Here is a tiny trained network, its code and every weight. The questions are about switching its units off for an input and a class, where a switched-off unit gives its printed mean instead of its output.

import numpy as np


def w(rows, s, z=0):
    codes = np.array(rows[::2]) - 128.0
    scale = np.full(codes.shape[1], s)
    scale[-1] = z or s
    return codes * scale


def norm(h):
    return h / np.sqrt((h * h).mean(-1, keepdims=True) + 1e-5)


def f(y):
    return y / 2 * (1 + np.tanh(0.7978845608 * (y + 0.044715 * y**3)))


def log_softmax(a):
    a = a - a.max(-1, keepdims=True)
    return a - np.log(np.exp(a).sum(-1, keepdims=True))


def net(x, mask):
    res = np.array(x, float).reshape(1, 2) / 4 @ E
    u = 0
    for l in range(4):
        y = f(norm(res) @ A[l][:, :-1].T + A[l][:, -1])
        res = res + np.where(mask[u : u + 5], y, B[l][:, -1]) @ B[l][:, :-1]
        u += 5
    return log_softmax(norm(res)[-1] @ U[:, :-1].T + U[:, -1])


A, B = {}, {}
E = w([
[98,195,61,8],'x0',
[77,129,98,197],'x1',
],0.0012)
A[0] = w([
[239,92,253,134,183],'L0N1',
[41,174,103,82,52],'L0N2',
[231,68,244,161,249],'L0N3',
[143,36,102,180,123],'L0N4',
[139,193,105,16,119],'L0N5',
],0.0035,0.0022)
B[0] = w([
[251,212,171,150,218],'L0N1',
[94,235,120,65,132],'L0N2',
[246,155,141,82,255],'L0N3',
[140,61,114,54,146],'L0N4',
[177,39,202,164,196],'L0N5',
],0.0032,0.003)
A[1] = w([
[146,194,116,1,218],'L1N1',
[145,241,135,113,5],'L1N2',
[28,134,131,108,25],'L1N3',
[149,75,23,177,122],'L1N4',
[82,105,105,246,28],'L1N5',
],0.0031,0.002)
B[1] = w([
[220,81,198,252,252],'L1N1',
[93,203,113,161,94],'L1N2',
[227,243,4,104,100],'L1N3',
[144,48,45,250,118],'L1N4',
[254,85,234,72,85],'L1N5',
],0.0024,0.002)
A[2] = w([
[100,106,110,189,108],'L2N1',
[203,1,74,218,216],'L2N2',
[162,93,234,74,155],'L2N3',
[51,205,71,62,5],'L2N4',
[44,218,85,137,29],'L2N5',
],0.0037,0.0023)
B[2] = w([
[190,156,201,54,116],'L2N1',
[78,213,4,178,254],'L2N2',
[53,17,193,139,237],'L2N3',
[141,95,26,158,112],'L2N4',
[132,43,87,84,113],'L2N5',
],0.0039,0.003)
A[3] = w([
[105,189,130,87,135],'L3N1',
[145,215,89,79,205],'L3N2',
[135,74,127,193,248],'L3N3',
[1,125,141,182,114],'L3N4',
[85,140,70,108,55],'L3N5',
],0.0056,0.0018)
B[3] = w([
[144,119,255,221,102],'L3N1',
[123,112,235,174,164],'L3N2',
[52,107,113,19,252],'L3N3',
[233,130,214,103,183],'L3N4',
[160,68,121,46,126],'L3N5',
],0.0038,0.0024)
U = w([
[223,197,239,195,251],'0',
[52,51,255,55,252],'1',
[80,235,60,247,217],'2',
[45,48,56,43,232],'3',
[12,192,179,125,4],'4',
],0.0049,0.0033)

Each question gives the input, the list of numbers given to net, and the class t.
The units are the neurons (one row each of A and B). Each row of codes is followed by its name. A weight is (code - 128) times the scale printed after its matrix; where a second scale follows, it is the last column's (A, B and U).
mask holds one flag per neuron, layer by layer. A switched-off neuron (its flag False) gives its mean, the last column of its row in B, instead of its output. The means were averaged over made-up inputs and are rounded, as every weight is.
A unit's drop is (log p(t) with every unit on - log p(t) with that unit switched off) / (log p(t) with every unit on - log p(t) with every unit switched off).
k most important neurons: the k neurons with the biggest drops, biggest first
k most important neurons of layer l: the k neurons of layer l with the biggest drops, biggest first
drop when u is switched off: that unit's drop, to one decimal
input [0,1], class 2: 2 most important neurons of layer 1 => [L1N3; L1N4]
input [2,4], class 3: most important neuron => [L0N3]
input [-3,3], class 2: 4 most important neurons => [L2N2; L0N5; L0N2; L0N4]
input [1,4], class 3: 2 most important neurons => [L0N3; L0N1]
input [-2,5], class 2: 4 most important neurons => [L1N4; L2N2; L0N5; L2N3]
input [2,7], class 3: 4 most important neurons => [L0N3; L2N5; L0N1; L2N4]
input [1,5], class 3: 3 most important neurons => [L0N5; L0N3; L0N1]
input [3,1], class 3: 2 most important neurons of layer 2 => [L2N4; L2N3]
input [0,4], class 2: 4 most important neurons => [L2N3; L1N4; L1N3; L0N1]
input [4,7], class 3: 4 most important neurons => [L0N3; L2N5; L0N1; L2N4]
input [4,8], class 3: 4 most important neurons => [L2N5; L0N3; L0N1; L2N4]
input [-1,1], class 2: 2 most important neurons => [L0N5; L2N2]
input [-7,3], class 2: 3 most important neurons => [L2N2; L0N5; L2N5]
input [1,7], class 3: 2 most important neurons of layer 1 => [L1N1; L1N3]
input [4,6], class 3: 4 most important neurons of layer 2 => [L2N5; L2N4; L2N2; L2N3]
input [2,6], class 3: 3 most important neurons of layer 2 => [L2N5; L2N4; L2N2]
input [-5,3], class 2: 2 most important neurons of layer 2 => [L2N2; L2N5]
input [-7,1], class 2: most important neuron of layer 2 => [L2N2]
input [-5,5], class 2: drop when L2N2 is switched off => 1.7
input [-7,6], class 2: drop when L2N2 is switched off => 1.8
input [-6,7], class 2: drop when L2N2 is switched off => 2.1
